Below are the code and all the weights of a small trained network. Each question names an input and a class and asks about switching units off, where a switched-off unit gives its printed mean instead of its output.

import numpy as np


def w(rows, s, z=0):
    codes = np.array(rows[::2]) - 128.0
    scale = np.full(codes.shape[1], s)
    scale[-1] = z or s
    return codes * scale


def f(y):
    return np.maximum(y, 0)


def log_softmax(a):
    a = a - a.max(-1, keepdims=True)
    return a - np.log(np.exp(a).sum(-1, keepdims=True))


def net(x, mask):
    res = np.array(x, float).reshape(1, 7) / 4 @ E
    y = f(res @ A[0][:, :-1].T + A[0][:, -1])
    res = res + np.where(mask, y, B[0][:, -1]) @ B[0][:, :-1]
    return log_softmax(res[-1] @ U[:, :-1].T + U[:, -1])


A, B = {}, {}
E = w([
[78,2,18],'x0',
[191,216,55],'x1',
[118,9,205],'x2',
[136,63,46],'x3',
[94,79,231],'x4',
[17,215,110],'x5',
[62,82,102],'x6',
],0.0088)
A[0] = w([
[138,160,130,69],'n1',
[133,193,146,100],'n2',
[73,112,214,253],'n3',
[108,119,116,75],'n4',
[149,70,164,229],'n5',
[146,131,194,208],'n6',
[97,137,29,255],'n7',
[63,116,183,201],'n8',
[152,247,137,162],'n9',
[185,65,125,239],'n10',
],0.013,0.0012)
B[0] = w([
[149,165,116,160],'n1',
[185,165,139,194],'n2',
[87,148,199,240],'n3',
[83,142,120,146],'n4',
[147,104,167,216],'n5',
[132,137,161,195],'n6',
[83,122,3,226],'n7',
[82,154,172,215],'n8',
[220,218,109,255],'n9',
[195,21,123,217],'n10',
],0.011,0.012)
U = w([
[48,129,212,29],'0',
[172,183,127,254],'1',
[179,8,141,107],'2',
[72,113,30,40],'3',
],0.015,0.0023)

Each question gives the input, the list of numbers given to net, and the class t.
The units are the neurons (one row each of A and B). Each row of codes is followed by its name. A weight is (code - 128) times the scale printed after its matrix; where a second scale follows, it is the last column's (A, B and U).
mask holds one flag per neuron, in row order. A switched-off neuron (its flag False) gives its mean, the last column of its row in B, instead of its output. The means were averaged over made-up inputs and are rounded, as every weight is.
A unit's drop is (log p(t) with every unit on - log p(t) with that unit switched off) / (log p(t) with every unit on - log p(t) with every unit switched off).
The circuit of an input: a set's keep is (log p(t) with only the set's units on - log p(t) with every unit switched off) / (log p(t) with every unit on - log p(t) with every unit switched off). Starting from all 10 units, units are removed one at a time, each time the one whose removal leaves the highest keep (on an exact tie, the one counted first), for as long as the keep stays at least 0.8.
circuit, biggest first: the units of the circuit, biggest drop first
top k neurons: the k neurons with the biggest drops, biggest first
drop of u: that unit's drop, to one decimal
input [-2,-4,-3,3,-1,7,4], class 3: circuit, biggest first -> (n7)
input [0,0,4,-7,3,-6,7], class 0: top 2 neurons -> (n3 n8)
input [1,8,8,-8,-1,-2,-1], class 2: top 2 neurons -> (n9 n8)
input [3,1,-1,7,6,-1,8], class 3: top 2 neurons -> (n7 n4)
input [3,4,6,-1,2,5,-2], class 0: top 3 neurons -> (n9 n7 n10)
input [1,-8,-8,8,-6,-8,2], class 3: top 2 neurons -> (n7 n5)
input [4,-8,7,-8,8,-7,0], class 0: top 2 neurons -> (n3 n8)
input [1,2,-3,-2,6,1,4], class 0: top 2 neurons -> (n9 n7)
input [6,0,5,3,6,3,2], class 0: top 2 neurons -> (n8 n3)
input [0,-4,-8,-1,8,-4,-3], class 0: drop of n9 -> 0.3
input [0,1,-6,5,-3,-4,-3], class 3: drop of n7 -> 0.5
input [-6,8,5,6,2,-6,-8], class 2: drop of n10 -> 1.2
